Below are the code and all the weights of a small trained network. Each question names an input and a target symbol and asks about switching units off, where a switched-off unit gives its printed mean instead of its output.

import numpy as np


def w(rows, s, z=0):
    codes = np.array(rows[::2]) - 128.0
    scale = np.full(codes.shape[1], s)
    scale[-1] = z or s
    return codes * scale


def f(y):
    return np.maximum(y, 0)


def softmax(a):
    e = np.exp(a - a.max(-1, keepdims=True))
    return e / e.sum(-1, keepdims=True)


def log_softmax(a):
    a = a - a.max(-1, keepdims=True)
    return a - np.log(np.exp(a).sum(-1, keepdims=True))


def net(x, mask):
    ids = ['αβγδεζηλξπστφψω'.index(c) for c in x.split()]
    T = len(ids)
    res = E[ids] + P[:T]
    u = 0
    for l in range(2):
        q, k, v = (res @ M[l].T for M in (Q, K, V))
        z = softmax(np.where(np.tri(T) > 0, q @ k.T / 4**0.5, -1e9)) @ v
        res = res + np.where(mask[u], z, O[l][:, -1]) @ O[l][:, :-1]
        u += 1
        y = f(res @ A[l][:, :-1].T + A[l][:, -1])
        res = res + np.where(mask[u : u + 12], y, B[l][:, -1]) @ B[l][:, :-1]
        u += 12
    return log_softmax(res[-1] @ U[:, :-1].T + U[:, -1])


Q, K, V, O, A, B = {}, {}, {}, {}, {}, {}
E = w([
[230,154,171],'α',
[254,56,213],'β',
[208,70,159],'γ',
[158,95,138],'δ',
[130,113,52],'ε',
[114,118,94],'ζ',
[204,55,126],'η',
[229,139,145],'λ',
[194,68,104],'ξ',
[174,140,162],'π',
[227,132,162],'σ',
[86,158,87],'τ',
[214,139,145],'φ',
[119,44,151],'ψ',
[111,173,193],'ω',
],0.016)
P = w([
[121,158,68],'0',
[255,51,94],'1',
[205,18,65],'2',
[217,74,122],'3',
[205,92,164],'4',
[222,70,177],'5',
[132,105,144],'6',
[160,140,194],'7',
[157,177,209],'8',
[229,46,216],'9',
[117,191,203],'10',
[166,135,239],'11',
],0.0058)
Q[0] = w([
[56,130,237],'L0H0',
[38,122,10],'L0H0',
[126,31,155],'L0H0',
[128,160,136],'L0H0',
],0.011)
K[0] = w([
[120,180,79],'L0H0',
[85,2,165],'L0H0',
[93,141,159],'L0H0',
[168,98,165],'L0H0',
],0.0089)
V[0] = w([
[131,104,108],'L0H0',
[181,6,131],'L0H0',
[176,151,128],'L0H0',
[125,208,121],'L0H0',
],0.012)
O[0] = w([
[160,83,175,128],'L0H0',
[194,164,250,255],'L0H0',
[213,162,145,225],'L0H0',
[107,150,2,109],'L0H0',
],0.0068,0.0079)
A[0] = w([
[125,62,180,162],'L0N0',
[186,157,228,255],'L0N1',
[131,127,192,120],'L0N2',
[161,159,183,189],'L0N3',
[79,53,139,208],'L0N4',
[123,253,139,194],'L0N5',
[76,195,63,7],'L0N6',
[141,120,179,77],'L0N7',
[81,174,177,21],'L0N8',
[80,125,112,40],'L0N9',
[88,94,58,62],'L0N10',
[59,103,45,145],'L0N11',
],0.012,0.0055)
B[0] = w([
[135,203,23,161],'L0N0',
[125,79,52,253],'L0N1',
[93,151,60,166],'L0N2',
[113,94,92,196],'L0N3',
[82,255,33,132],'L0N4',
[174,57,85,152],'L0N5',
[186,123,252,129],'L0N6',
[55,156,132,159],'L0N7',
[176,159,183,129],'L0N8',
[186,132,133,128],'L0N9',
[160,222,183,129],'L0N10',
[232,208,164,130],'L0N11',
],0.0078,0.033)
Q[1] = w([
[8,133,103],'L1H0',
[95,53,104],'L1H0',
[125,67,58],'L1H0',
[110,181,142],'L1H0',
],0.013)
K[1] = w([
[181,121,105],'L1H0',
[185,235,1],'L1H0',
[146,196,115],'L1H0',
[164,105,109],'L1H0',
],0.012)
V[1] = w([
[52,199,97],'L1H0',
[143,183,166],'L1H0',
[81,93,183],'L1H0',
[254,180,174],'L1H0',
],0.0097)
O[1] = w([
[83,245,13,137],'L1H0',
[10,159,176,70],'L1H0',
[86,98,98,6],'L1H0',
[113,2,68,120],'L1H0',
],0.0068,0.017)
A[1] = w([
[51,148,140,123],'L1N0',
[168,110,150,164],'L1N1',
[103,106,135,95],'L1N2',
[157,96,117,209],'L1N3',
[87,87,99,116],'L1N4',
[147,46,144,51],'L1N5',
[120,125,252,3],'L1N6',
[148,152,199,3],'L1N7',
[191,152,132,122],'L1N8',
[121,117,102,41],'L1N9',
[143,209,163,149],'L1N10',
[178,129,48,89],'L1N11',
],0.015,0.0058)
B[1] = w([
[255,97,123,128],'L1N0',
[113,126,134,152],'L1N1',
[188,164,205,132],'L1N2',
[127,209,126,185],'L1N3',
[184,235,112,149],'L1N4',
[196,88,149,166],'L1N5',
[254,174,182,128],'L1N6',
[185,106,219,128],'L1N7',
[76,89,157,180],'L1N8',
[153,117,197,143],'L1N9',
[117,58,59,138],'L1N10',
[71,127,176,254],'L1N11',
],0.0091,0.045)
U = w([
[152,39,135,253],'α',
[80,155,179,52],'β',
[93,113,200,5],'γ',
[112,180,205,62],'δ',
[137,208,117,210],'ε',
[134,255,81,230],'ζ',
[104,109,133,84],'η',
[129,27,124,53],'λ',
[62,3,149,48],'ξ',
[142,45,91,26],'π',
[135,77,189,34],'σ',
[196,183,171,3],'τ',
[139,32,111,179],'φ',
[69,84,102,17],'ψ',
[169,136,110,14],'ω',
],0.0089,0.0058)

Each question gives the input, a string of symbols that net reads in full, and the target symbol t.
The units are the heads (4 rows each of Q, K, V and O) and the neurons (one row each of A and B). Each row of codes is followed by its name. A weight is (code - 128) times the scale printed after its matrix; where a second scale follows, it is the last column's (O, A, B and U).
mask holds one flag per unit, layer by layer, with each layer's heads first. A switched-off unit (its flag False) gives its mean, the last column of its rows in O or B, instead of its output. The means were averaged over made-up inputs and are rounded, as every weight is.
A unit's drop is (log p(t) with every unit on - log p(t) with that unit switched off) / (log p(t) with every unit on - log p(t) with every unit switched off).
The circuit of an input: a set's keep is (log p(t) with only the set's units on - log p(t) with every unit switched off) / (log p(t) with every unit on - log p(t) with every unit switched off). Starting from the 12 units with the biggest drops (on a tie, the unit counted first), units are removed one at a time, each time the one whose removal leaves the highest keep (on an exact tie, the one counted first), for as long as the keep stays at least 0.8.
units of the circuit, in order: the units of the circuit, biggest drop first
most important unit: the unit with the biggest drop
k most important neurons: the k neurons with the biggest drops, biggest first
input ψ β ξ ζ, target ζ: 3 most important neurons : [L0N4, L1N5, L0N3]
input ζ τ γ π, target ζ: most important neuron : [L1N4]
input ψ ε η φ σ α, target ζ: units of the circuit, in order : [L0N4, L1H0, L0H0, L0N0]
input α ξ π ψ ζ γ, target ζ: units of the circuit, in order : [L0N0, L0N4, L1H0]
input α α α, target α: units of the circuit, in order : [L1H0, L1N5, L0N0]
input ψ φ γ ε π, target ζ: units of the circuit, in order : [L0N4, L0H0, L1H0, L0N0]
input ψ ζ φ τ α α φ λ ε σ, target ζ: 4 most important neurons : [L0N4, L0N0, L1N5, L0N1]
input ψ α σ α ζ ε α α ξ, target ζ: 3 most important neurons : [L0N4, L1N5, L0N0]
input ψ τ ε τ α φ ω α γ, target ζ: units of the circuit, in order : [L1H0, L0N4, L0N0, L0H0]
input τ η δ, target τ: 3 most important neurons : [L1N4, L0N11, L0N6]
input ψ β λ, target ζ: units of the circuit, in order : [L0N4, L1H0, L0N0]
input φ σ ψ π δ, target ζ: 2 most important neurons : [L0N0, L0N4]
input ψ ω ω ζ α α φ α δ, target ζ: units of the circuit, in order : [L0N4, L1H0, L0N0, L0H0]
input ζ φ φ ε δ τ α ε ξ, target ζ: most important unit : L0H0
input ψ δ α, target ζ: units of the circuit, in order : [L1H0, L0N4, L0N0]
input τ δ φ δ δ τ α λ η σ, target τ: 4 most important neurons : [L1N4, L0N11, L0N6, L1N5]
input α η φ φ τ φ ω φ η ζ δ, target α: 2 most important neurons : [L1N11, L1N4]
input α τ β ξ λ ψ α γ η, target ζ: 3 most important neurons : [L0N4, L1N5, L0N5]
input δ ψ α σ γ ζ ω η, target ζ: 3 most important neurons : [L0N0, L0N4, L1N5]
input λ ψ ζ, target ζ: most important unit : L0N0
